Small tables with named rows and columns. After each table, cells are looked up by row and column.

Korulup =
,Bul,Teb,Sur,Gilab,Fareb,Nup,Rodop,Monanu,Keso,Kig
Kifelut,0.698,-0.446,-0.206,0.407,-0.394,0.653,0.170,0.054,-0.618,0.119
Zevel,-0.757,0.525,0.464,-0.643,-0.116,0.277,0.105,0.582,0.129,0.452
Vemo,-0.009,0.017,0.012,-0.019,-0.033,-0.006,0.013,-0.013,-0.062,0.011
Seral,0.502,-0.239,0.011,-0.187,0.135,-0.231,0.178,0.414,-0.067,-0.046
Kif,0.841,0.403,-0.131,0.080,0.257,-0.859,-0.051,0.079,0.430,0.333
Lofi,-0.855,0.772,0.642,-0.715,-0.502,0.437,-0.029,0.845,0.202,0.802
Dukam,0.047,-0.008,0.086,0.021,-0.030,-0.011,0.044,0.055,0.013,0.025
Pimibiz,-0.253,-0.151,-0.071,0.137,0.118,0.031,-0.021,-0.009,-0.044,-0.054
Voz,0.729,0.470,-0.014,0.037,0.171,-0.720,-0.064,0.004,0.312,0.321
Ponila,0.537,0.075,-0.028,-0.190,0.222,0.005,0.045,-0.013,0.203,0.100

Kifelut, Fareb -> -0.394
Pimibiz, Keso -> -0.044
Ponila, Nup -> 0.005
Zevel, Gilab -> -0.643
Ponila, Fareb -> 0.222
Dukam, Fareb -> -0.030
Ponila, Rodop -> 0.045
Which row has the largest Rodop? Seral

Zot.csv
,Fuledod,Losipet,Teli,Zogoto
Ture,-823,-169,832,-269
Teke,-642,-218,443,152
Tosito,-709,-97,497,-97
Dakun,-717,-330,181,-294
Zuf,-643,-210,479,153
Rotid,-802,-106,715,-221

What is the Losipet of Teke in Zot?
-218
What is the Teli of Dakun in Zot?
181
What is the Fuledod of Rotid in Zot?
-802
What is the Teli of Zuf in Zot?
479
What is the Zogoto of Teke in Zot?
152
What is the Zogoto of Ture in Zot?
-269
What is the Fuledod of Teke in Zot?
-642
What is the Zogoto of Zuf in Zot?
153
What is the Losipet of Rotid in Zot?
-106
What is the Losipet of Ture in Zot?
-169
What is the Losipet of Tosito in Zot?
-97
What is the Fuledod of Tosito in Zot?
-709
Row with the largest Fuledod: Teke

Table Tubos
fields: Kula, Lod, Lelive, Mefit, Melalaz, Bazeno, Pep, Tipuv, Sor
Galu: [139, 182, 199, 69, 105, 94, 100, 83, 182]
Sef: [142, 146, 106, 191, 172, 234, 165, 193, 107]
Vafuv: [122, 124, 171, 71, 84, 14, 98, 62, 168]
Vefum: [146, 116, 124, 122, 141, 109, 131, 131, 131]
Kup: [119, 112, 80, 135, 106, 126, 129, 108, 87]

Vefum, Pep -> 131
Vefum, Mefit -> 122
Galu, Tipuv -> 83
Sef, Tipuv -> 193
Sef, Bazeno -> 234
Vafuv, Tipuv -> 62
Sef, Pep -> 165
Sef, Lelive -> 106
Vafuv, Pep -> 98
Galu, Lod -> 182
Kup, Pep -> 129
Vafuv, Bazeno -> 14

Table Rodi
,Gad,Bapitu,Mul,Mibu
Vud,7.74,5.89,3.69,4.31
Delivo,0.69,3.67,3.50,1.53
Keb,3.66,3.40,0.15,1.30

Bapitu of Vud = 5.89
Mul of Vud = 3.69
Mul of Delivo = 3.50
Bapitu of Keb = 3.40
Bapitu of Delivo = 3.67
Mibu of Delivo = 1.53
Gad of Keb = 3.66
Mul of Keb = 0.15
Mibu of Keb = 1.30
Gad of Vud = 7.74

Gupimaf.csv
,Saz,Forepa
Gamadad,34,7
Dal,60,85
Faka,44,15
Dazo,55,70
Kov,68,87
Sar,71,83

Saz of Faka = 44
Forepa of Faka = 15
Saz of Kov = 68
Forepa of Dazo = 70
Forepa of Gamadad = 7
Saz of Sar = 71
Saz of Dazo = 55
Saz of Gamadad = 34
Saz of Dal = 60
Row with the largest Saz: Sar

Nopifu =
|  | Rovorib | Fos | Kanu | Fikelef | Pekon | Zasire | Vuvup | Lik |
|---|---|---|---|---|---|---|---|---|
| Didafi | 158 | 141 | 100 | 99 | 118 | 84 | 93 | 112 |
| Pup | 136 | 109 | 88 | 130 | 72 | 147 | 69 | 85 |
| Sazak | 29 | 29 | 173 | 145 | 55 | 54 | 138 | 48 |
| Kag | 121 | 117 | 120 | 87 | 108 | 98 | 98 | 114 |
| Nikazi | 51 | 113 | 82 | 120 | 133 | 105 | 166 | 139 |
| Zozo | 96 | 102 | 102 | 111 | 111 | 85 | 92 | 91 |
| Raz | 204 | 65 | 130 | 52 | 143 | 29 | 131 | 152 |
| Zuler | 70 | 158 | 94 | 113 | 109 | 94 | 52 | 101 |
| Fab | 121 | 138 | 48 | 141 | 174 | 73 | 99 | 132 |
| Fuz | 108 | 108 | 110 | 107 | 102 | 110 | 107 | 103 |
| Bikage | 5 | 102 | 130 | 158 | 53 | 62 | 86 | 52 |
| Tok | 98 | 118 | 87 | 142 | 82 | 141 | 67 | 96 |

Zasire of Kag = 98
Zasire of Fab = 73
Vuvup of Raz = 131
Vuvup of Fuz = 107
Fos of Zuler = 158
Pekon of Kag = 108
Pekon of Nikazi = 133
Pekon of Tok = 82
Fos of Fuz = 108
Fikelef of Zozo = 111
Vuvup of Zozo = 92
Pekon of Bikage = 53
Rovorib of Sazak = 29
Rovorib of Raz = 204
Row with the largest Fikelef: Bikage

